Below is a small trained network, with its code and all its weights. Each question gives an input and a class and asks what happens when units are switched off, that is, made to give their printed mean instead of their output.

import numpy as np


def w(rows, s, z=0):
    codes = np.array(rows[::2]) - 128.0
    scale = np.full(codes.shape[1], s)
    scale[-1] = z or s
    return codes * scale


def norm(h):
    return h / np.sqrt((h * h).mean(-1, keepdims=True) + 1e-5)


def f(y):
    return np.maximum(y, 0)


def log_softmax(a):
    a = a - a.max(-1, keepdims=True)
    return a - np.log(np.exp(a).sum(-1, keepdims=True))


def net(x, mask):
    res = np.array(x, float).reshape(1, 2) / 4 @ E
    u = 0
    for l in range(3):
        y = f(norm(res) @ A[l][:, :-1].T + A[l][:, -1])
        res = res + np.where(mask[u : u + 12], y, B[l][:, -1]) @ B[l][:, :-1]
        u += 12
    return log_softmax(norm(res)[-1] @ U[:, :-1].T + U[:, -1])


A, B = {}, {}
E = w([
[38,17,211,138],'x0',
[45,79,7,120],'x1',
],0.0012)
A[0] = w([
[126,134,131,113,98],'L0N1',
[168,178,113,185,83],'L0N2',
[158,149,184,128,249],'L0N3',
[87,86,170,122,234],'L0N4',
[144,151,114,184,91],'L0N5',
[108,76,94,47,74],'L0N6',
[84,108,85,3,94],'L0N7',
[161,169,104,212,56],'L0N8',
[121,141,127,112,101],'L0N9',
[144,144,115,153,76],'L0N10',
[149,118,147,55,82],'L0N11',
[132,125,145,69,93],'L0N12',
],0.0035,0.0018)
B[0] = w([
[124,121,130,130,128],'L0N1',
[65,93,101,1,171],'L0N2',
[75,113,5,220,233],'L0N3',
[225,161,21,39,250],'L0N4',
[123,116,127,76,142],'L0N5',
[146,178,120,242,174],'L0N6',
[137,139,142,253,194],'L0N7',
[127,128,119,50,154],'L0N8',
[121,127,123,125,128],'L0N9',
[138,130,125,106,135],'L0N10',
[128,144,124,220,131],'L0N11',
[119,150,112,171,130],'L0N12',
],0.0016,0.0022)
A[1] = w([
[122,139,111,75,85],'L1N1',
[177,156,60,143,193],'L1N2',
[173,189,221,121,171],'L1N3',
[125,120,128,66,91],'L1N4',
[103,68,186,118,2],'L1N5',
[87,60,194,110,74],'L1N6',
[131,92,138,179,176],'L1N7',
[76,44,193,109,60],'L1N8',
[95,70,142,186,177],'L1N9',
[172,166,255,159,123],'L1N10',
[81,123,66,132,189],'L1N11',
[127,136,131,131,84],'L1N12',
],0.0034,0.00089)
B[1] = w([
[142,140,143,126,145],'L1N1',
[126,115,191,97,252],'L1N2',
[57,75,85,164,167],'L1N3',
[144,151,140,210,135],'L1N4',
[165,179,111,67,146],'L1N5',
[159,192,98,94,157],'L1N6',
[164,136,125,111,161],'L1N7',
[167,252,110,81,164],'L1N8',
[163,174,127,98,178],'L1N9',
[69,51,55,182,166],'L1N10',
[137,111,180,149,233],'L1N11',
[133,122,123,128,128],'L1N12',
],0.0038,0.0028)
A[2] = w([
[78,100,78,202,58],'L2N1',
[126,149,165,82,164],'L2N2',
[91,125,144,96,3],'L2N3',
[107,120,118,74,3],'L2N4',
[121,127,130,111,45],'L2N5',
[142,141,164,144,190],'L2N6',
[118,103,254,129,22],'L2N7',
[78,101,86,212,47],'L2N8',
[96,125,106,63,45],'L2N9',
[162,143,119,123,211],'L2N10',
[95,97,91,206,31],'L2N11',
[106,91,143,178,226],'L2N12',
],0.0048,0.00073)
B[2] = w([
[145,110,151,213,254],'L2N1',
[118,122,96,186,199],'L2N2',
[161,162,130,113,132],'L2N3',
[148,149,125,120,149],'L2N4',
[134,130,128,125,129],'L2N5',
[98,97,95,125,166],'L2N6',
[150,19,165,64,216],'L2N7',
[139,107,117,252,250],'L2N8',
[174,164,152,131,176],'L2N9',
[108,117,130,90,199],'L2N10',
[139,125,88,221,233],'L2N11',
[137,183,77,111,206],'L2N12',
],0.0038,0.0022)
U = w([
[183,239,67,46,220],'0',
[135,113,96,253,208],'1',
[135,3,183,47,207],'2',
[84,141,173,105,3],'3',
[80,143,182,109,9],'4',
[79,149,193,105,2],'5',
[109,136,162,108,43],'6',
[86,138,163,105,12],'7',
],0.014,0.0071)

Each question gives the input, the list of numbers given to net, and the class t.
The units are the neurons (one row each of A and B). Each row of codes is followed by its name. A weight is (code - 128) times the scale printed after its matrix; where a second scale follows, it is the last column's (A, B and U).
mask holds one flag per neuron, layer by layer. A switched-off neuron (its flag False) gives its mean, the last column of its row in B, instead of its output. The means were averaged over made-up inputs and are rounded, as every weight is.
A unit's drop is (log p(t) with every unit on - log p(t) with that unit switched off) / (log p(t) with every unit on - log p(t) with every unit switched off).
most important unit: the unit with the biggest drop
top k neurons: the k neurons with the biggest drops, biggest first
top k neurons in layer l: the k neurons of layer l with the biggest drops, biggest first
drop when u is switched off: that unit's drop, to one decimal
input [1,-3], class 2: most important unit : L0N3
input [-7,-8], class 1: top 2 neurons in layer 1 : L1N10, L1N3
input [3,-2], class 2: top 2 neurons : L0N4, L0N3
input [-3,-2], class 2: top 3 neurons : L1N2, L0N4, L1N8
input [8,8], class 0: top 3 neurons : L1N8, L0N3, L1N9
input [-3,-1], class 2: top 3 neurons : L1N2, L0N4, L1N8
input [-5,0], class 0: top 2 neurons in layer 2 : L2N8, L2N7
input [-5,5], class 0: top 2 neurons : L0N3, L1N10
input [-4,-1], class 0: top 2 neurons : L2N8, L2N1
input [-3,2], class 2: top 2 neurons : L0N4, L1N2
input [1,3], class 2: top 2 neurons : L0N3, L1N10
input [3,-3], class 2: drop when L0N3 is switched off : 2.1
input [7,-6], class 0: drop when L1N8 is switched off : 0.2
input [4,2], class 0: drop when L0N4 is switched off : 0.0
input [0,-2], class 2: drop when L0N3 is switched off : 1.2
